Here is a tiny trained network, its code and every weight. The questions are about switching its units off for an input and a target symbol, where a switched-off unit gives its printed mean instead of its output.

import numpy as np


def w(rows, s, z=0):
    codes = np.array(rows[::2]) - 128.0
    scale = np.full(codes.shape[1], s)
    scale[-1] = z or s
    return codes * scale


def f(y):
    return y / 2 * (1 + np.tanh(0.7978845608 * (y + 0.044715 * y**3)))


def softmax(a):
    e = np.exp(a - a.max(-1, keepdims=True))
    return e / e.sum(-1, keepdims=True)


def log_softmax(a):
    a = a - a.max(-1, keepdims=True)
    return a - np.log(np.exp(a).sum(-1, keepdims=True))


def net(x, mask):
    ids = ['ΠΦΨΩβζθλμτ'.index(c) for c in x.split()]
    T = len(ids)
    res = E[ids] + P[:T]
    r = res
    for j in range(3):
        rows = slice(2 * j, 2 * j + 2)
        q, k, v = (r @ M[0][rows].T for M in (Q, K, V))
        z = softmax(np.where(np.tri(T) > 0, q @ k.T / 2**0.5, -1e9)) @ v
        o = O[0][rows]
        res = res + np.where(mask[j], z, o[:, -1]) @ o[:, :-1]
    y = f(res @ A[0][:, :-1].T + A[0][:, -1])
    res = res + np.where(mask[3:27], y, B[0][:, -1]) @ B[0][:, :-1]
    return log_softmax(res[-1] @ U[:, :-1].T + U[:, -1])


Q, K, V, O, A, B = {}, {}, {}, {}, {}, {}
E = w([
[140,114,120,89,98],'Π',
[96,94,148,110,101],'Φ',
[144,141,115,3,151],'Ψ',
[162,111,69,36,105],'Ω',
[211,150,121,90,63],'β',
[155,80,49,91,68],'ζ',
[93,53,91,139,72],'θ',
[127,151,210,83,118],'λ',
[66,85,124,50,148],'μ',
[145,110,162,167,43],'τ',
],0.014)
P = w([
[215,1,204,119,191],'0',
[188,54,175,117,178],'1',
[169,71,160,104,150],'2',
[159,86,153,94,126],'3',
[147,100,141,83,110],'4',
[136,114,134,78,97],'5',
[125,124,124,73,87],'6',
[116,136,116,71,78],'7',
[107,146,106,68,70],'8',
[96,156,95,71,62],'9',
[89,168,88,70,56],'10',
[79,173,72,69,50],'11',
[61,167,64,65,31],'12',
],0.013)
Q[0] = w([
[86,133,152,64,29],'head 1',
[94,86,177,122,109],'head 1',
[115,113,144,90,37],'head 2',
[88,121,169,47,65],'head 2',
[141,168,142,249,242],'head 3',
[133,146,155,117,87],'head 3',
],0.015)
K[0] = w([
[51,245,71,127,78],'head 1',
[151,212,43,76,77],'head 1',
[56,224,100,124,104],'head 2',
[79,215,72,144,83],'head 2',
[198,43,150,125,172],'head 3',
[83,153,67,117,117],'head 3',
],0.011)
V[0] = w([
[46,79,254,185,139],'head 1',
[42,81,130,147,179],'head 1',
[184,115,109,211,68],'head 2',
[59,49,74,158,125],'head 2',
[114,30,69,129,23],'head 3',
[88,83,61,46,166],'head 3',
],0.0079)
O[0] = w([
[126,155,135,19,18,56],'head 1',
[134,150,204,104,55,71],'head 1',
[94,138,131,32,254,72],'head 2',
[210,215,206,67,131,115],'head 2',
[211,153,94,102,207,253],'head 3',
[204,143,142,205,126,226],'head 3',
],0.0068,0.0066)
A[0] = w([
[89,86,120,172,160,192],'neuron 1',
[167,134,133,145,81,184],'neuron 2',
[144,96,93,156,75,142],'neuron 3',
[113,134,172,124,168,254],'neuron 4',
[143,113,118,123,130,89],'neuron 5',
[3,121,154,156,105,114],'neuron 6',
[109,132,116,145,103,144],'neuron 7',
[104,173,112,131,116,153],'neuron 8',
[135,128,125,138,151,101],'neuron 9',
[44,69,96,150,179,130],'neuron 10',
[168,149,141,171,115,186],'neuron 11',
[149,174,144,62,100,129],'neuron 12',
[158,147,131,143,135,125],'neuron 13',
[112,158,102,136,120,133],'neuron 14',
[100,91,80,65,119,194],'neuron 15',
[162,175,148,91,155,164],'neuron 16',
[108,143,131,122,126,83],'neuron 17',
[150,106,105,157,84,138],'neuron 18',
[116,94,160,132,143,125],'neuron 19',
[133,135,142,108,116,102],'neuron 20',
[139,105,98,137,104,124],'neuron 21',
[110,89,121,225,175,210],'neuron 22',
[124,131,129,134,118,95],'neuron 23',
[104,108,107,130,131,184],'neuron 24',
],0.017,0.0078)
B[0] = w([
[149,61,38,162,108,147],'neuron 1',
[183,160,155,149,45,241],'neuron 2',
[118,78,224,99,63,211],'neuron 3',
[243,121,73,115,183,182],'neuron 4',
[59,160,175,98,131,141],'neuron 5',
[10,176,77,197,87,131],'neuron 6',
[81,93,143,137,99,128],'neuron 7',
[95,80,136,94,133,134],'neuron 8',
[100,138,141,137,137,125],'neuron 9',
[189,171,69,128,20,124],'neuron 10',
[206,163,172,171,112,200],'neuron 11',
[112,174,46,179,111,187],'neuron 12',
[144,171,157,149,129,152],'neuron 13',
[107,69,159,95,125,135],'neuron 14',
[77,94,73,42,92,254],'neuron 15',
[178,254,69,147,153,191],'neuron 16',
[91,134,166,118,158,107],'neuron 17',
[129,104,208,119,76,196],'neuron 18',
[168,76,127,102,155,140],'neuron 19',
[111,173,119,157,151,129],'neuron 20',
[107,102,174,103,95,177],'neuron 21',
[107,47,104,226,144,189],'neuron 22',
[93,134,174,137,135,110],'neuron 23',
[126,53,107,110,117,163],'neuron 24',
],0.0077,0.0069)
U = w([
[184,103,122,85,141,197],'Π',
[115,156,75,162,81,240],'Φ',
[105,74,208,192,139,73],'Ψ',
[128,111,143,217,198,124],'Ω',
[105,76,38,157,150,3],'β',
[133,164,146,166,254,203],'ζ',
[158,225,74,144,157,28],'θ',
[59,75,168,53,92,52],'λ',
[163,192,216,153,93,15],'μ',
[80,154,63,30,193,88],'τ',
],0.0086,0.0077)

Each question gives the input, a string of symbols that net reads in full, and the target symbol t.
The units are the heads (2 rows each of Q, K, V and O) and the neurons (one row each of A and B). Each row of codes is followed by its name. A weight is (code - 128) times the scale printed after its matrix; where a second scale follows, it is the last column's (O, A, B and U).
mask holds one flag per unit, heads first, then neurons. A switched-off unit (its flag False) gives its mean, the last column of its rows in O or B, instead of its output. The means were averaged over made-up inputs and are rounded, as every weight is.
A unit's drop is (log p(t) with every unit on - log p(t) with that unit switched off) / (log p(t) with every unit on - log p(t) with every unit switched off).
The circuit of an input: a set's keep is (log p(t) with only the set's units on - log p(t) with every unit switched off) / (log p(t) with every unit on - log p(t) with every unit switched off). Starting from the 12 units with the biggest drops (on a tie, the unit counted first), units are removed one at a time, each time the one whose removal leaves the highest keep (on an exact tie, the one counted first), for as long as the keep stays at least 0.8.
units of the circuit, in order: the units of the circuit, biggest drop first
unit that matters most: the unit with the biggest drop
top k neurons: the k neurons with the biggest drops, biggest first
which heads matter: for each layer, one digit per head in row order, 1 if its drop is at least 0.15 and else 0, layers parted by /
input β Ω ζ Ψ λ Ω μ Ψ τ Ω μ λ, target μ: unit that matters most : head 2
input ζ ζ λ Ω τ λ λ, target λ: units of the circuit, in order : [head 2; head 3; neuron 16]
input Π Φ λ ζ λ β λ ζ, target λ: units of the circuit, in order : [neuron 3; neuron 15]
input β Φ λ μ λ μ θ β μ λ Π β θ, target β: units of the circuit, in order : [head 1; neuron 22]
input μ Φ Ω θ λ λ τ θ, target τ: which heads matter : 011
input λ Π Π τ τ β λ ζ μ θ μ β λ, target β: which heads matter : 110
input μ Φ Ψ μ λ Ψ β τ, target β: units of the circuit, in order : [head 2; head 1; neuron 22; neuron 1]
input Ω τ β λ Ψ θ λ λ λ τ, target λ: which heads matter : 001
input β λ Ω Φ λ λ λ, target λ: units of the circuit, in order : [head 2; head 3; head 1; neuron 16]
input τ μ μ Ψ λ, target Ψ: which heads matter : 011
input λ μ τ, target μ: units of the circuit, in order : [neuron 2; neuron 11]
input β λ θ θ λ ζ θ Ψ, target θ: units of the circuit, in order : [neuron 16; neuron 3]
input τ Ω λ μ Φ λ, target Φ: units of the circuit, in order : [head 1; neuron 12]
input ζ τ τ μ λ μ τ λ Ω, target λ: which heads matter : 010
input Ψ Ψ μ τ Π Ψ Ω θ ζ Ω β, target Ω: which heads matter : 100
input Π Ψ Ψ μ λ μ τ β Ω τ θ λ, target θ: unit that matters most : neuron 16
input Ψ λ μ, target λ: which heads matter : 111
input Ψ Π λ ζ θ Ω ζ Π λ λ Ψ τ, target Ψ: which heads matter : 100
input Π μ θ Φ, target θ: which heads matter : 110
input β Ψ Ω λ β ζ Φ λ λ Φ, target λ: which heads matter : 000
input λ τ λ λ, target Φ: units of the circuit, in order : [neuron 12; head 1]
input θ Ψ Π β θ Ω λ Π Φ Π ζ λ Ω, target λ: units of the circuit, in order : [neuron 3; neuron 15]
input ζ θ Ω λ τ τ β λ Ω τ β, target τ: unit that matters most : head 2
input Ψ θ Π μ θ θ λ, target θ: top 2 neurons : [neuron 16; neuron 12]
input θ Π λ Φ Ψ λ Ψ, target λ: which heads matter : 011
input Ψ τ Π τ Φ β β β, target β: which heads matter : 110
input Π ζ Π Ψ θ θ μ β, target μ: which heads matter : 000
